[[ -5.3  42.8  -0.7  19.2  22.1]
 [  1.0  54.5  11.2  24.5  20.8]
 [-22.8  53.0  -3.7  23.3  -2.2]
 [  4.2   4.1 -29.2   0.0   2.6]
 [ -0.4  39.2  -3.9  31.1  15.6]]
:
[[ -5.3  42.8]
 [  1.0  54.5]
 [-22.8  53.0]]

[[  9.2   6.5  11.2  -6.4]
 [ -1.9  18.5   8.9   8.6]
 [-27.1   2.2  -0.4 -54.6]
 [  7.7   4.6  17.1  -6.0]]
:
[[  9.2   6.5]
 [ -1.9  18.5]
 [-27.1   2.2]]

[[-70.5 -27.9   4.3 -41.1]
 [-26.6 -30.8  23.9 -41.1]
 [-19.9 -31.2  26.9 -41.1]]
:
[[-70.5 -27.9]
 [-26.6 -30.8]
 [-19.9 -31.2]]

[[ 29.4   5.0   7.4  20.7]
 [ 17.9  33.2  14.9 -15.3]
 [  8.3  61.6   7.0   8.1]
 [ 27.2  29.1  44.1  -4.3]
 [ -0.7  11.7  10.8   7.3]]
:
[[29.4  5.0]
 [17.9 33.2]
 [ 8.3 61.6]]

[[-21.0 -46.1 -11.8  63.9  36.5]
 [-59.0 -15.6  32.5 -22.3  35.9]
 [-18.7  -8.5  35.1  56.0  17.2]]
:
[[-21.0 -46.1]
 [-59.0 -15.6]
 [-18.7  -8.5]]

[[-43.0 -39.3]
 [ -1.7  -3.2]
 [-21.5 -27.6]
 [-69.8 -56.9]]
:
[[-43.0 -39.3]
 [ -1.7  -3.2]
 [-21.5 -27.6]]
---
[[-16.5  10.7  10.9]
 [-28.2  39.4  19.1]
 [-12.6  53.7  58.5]
 [-14.6  13.6  15.1]
 [-24.4  32.3  20.4]]
:
[[10.7 10.9]
 [39.4 19.1]]

[[ 12.2 -40.1 -66.6]
 [ 53.4  -2.8 -22.1]
 [ -4.6  22.7 -41.8]
 [  1.5  23.8 -48.2]
 [ 29.9   5.5 -20.3]]
:
[[-40.1 -66.6]
 [ -2.8 -22.1]]

[[28.1 19.4 50.1]
 [73.7 20.8 29.8]]
:
[[19.4 50.1]
 [20.8 29.8]]

[[  1.6  -1.7   0.0]
 [ -5.3 -48.7  54.0]
 [ 40.5  35.8 -59.3]
 [ 11.9 -13.1 -67.2]
 [-19.4 -25.5 -19.8]]
:
[[ -1.7   0.0]
 [-48.7  54.0]]

[[ 23.3 -13.5   5.0]
 [ 13.7  30.6  24.8]
 [-14.7 -23.9  39.0]
 [ -2.9 -24.6  49.8]
 [-21.4 -42.8 -55.1]]
:
[[-13.5   5.0]
 [ 30.6  24.8]]

[[ 54.9   1.4  -9.4]
 [  0.6 -46.1  40.5]]
:
[[  1.4  -9.4]
 [-46.1  40.5]]
---
[[-16.2  35.6  22.4 -28.6]
 [-12.5   9.6   4.6  -0.3]
 [-21.9  44.4  33.3 -61.3]]
:
[[-12.5   9.6   4.6]
 [-21.9  44.4  33.3]]

[[ 22.9  64.7  32.3 -15.9  69.5]
 [ 43.6  61.3  48.4 -34.3  63.6]
 [ 36.6  63.2  49.2 -32.0  66.6]
 [-26.3 -28.0  38.4  25.3 -29.3]]
:
[[43.6 61.3 48.4]
 [36.6 63.2 49.2]]

[[-26.5   1.8  48.9  25.2]
 [ 12.3  13.9 -10.4 -68.1]
 [ 28.6  -3.7  63.5 -17.6]
 [ 53.8  11.2  56.5  -5.8]]
:
[[ 12.3  13.9 -10.4]
 [ 28.6  -3.7  63.5]]

[[ 28.2  32.2  57.8   3.4]
 [ 41.5 -16.5 -22.3  44.5]
 [-25.9  12.0 -16.1 -54.3]
 [  7.5  10.5  43.9   0.0]]
:
[[ 41.5 -16.5 -22.3]
 [-25.9  12.0 -16.1]]

[[ -9.9  29.8  28.9 -56.4]
 [-10.9   0.5  -2.4   4.3]
 [  4.8   5.8  16.7 -28.4]
 [-18.2  17.3   3.8  12.3]
 [-11.6  10.6   9.1  -9.5]]
:
[[-10.9   0.5  -2.4]
 [  4.8   5.8  16.7]]

[[  5.6   5.6  60.3  18.5  33.1]
 [-37.1 -37.1  60.3 -33.1  50.6]
 [-12.8 -12.8  60.3 -26.4 -18.2]]
:
[[-37.1 -37.1  60.3]
 [-12.8 -12.8  60.3]]

[[ 14.6  -6.0  74.8   6.5 -10.7]
 [ 13.3  -7.6  73.8   3.1 -10.3]
 [ 15.4  28.9  62.9  16.7   4.6]
 [ 14.7 -18.1  45.4   6.5 -12.7]
 [ 13.9  -3.9  73.6   8.9 -10.1]]
:
[[13.3 -7.6 73.8]
 [15.4 28.9 62.9]]
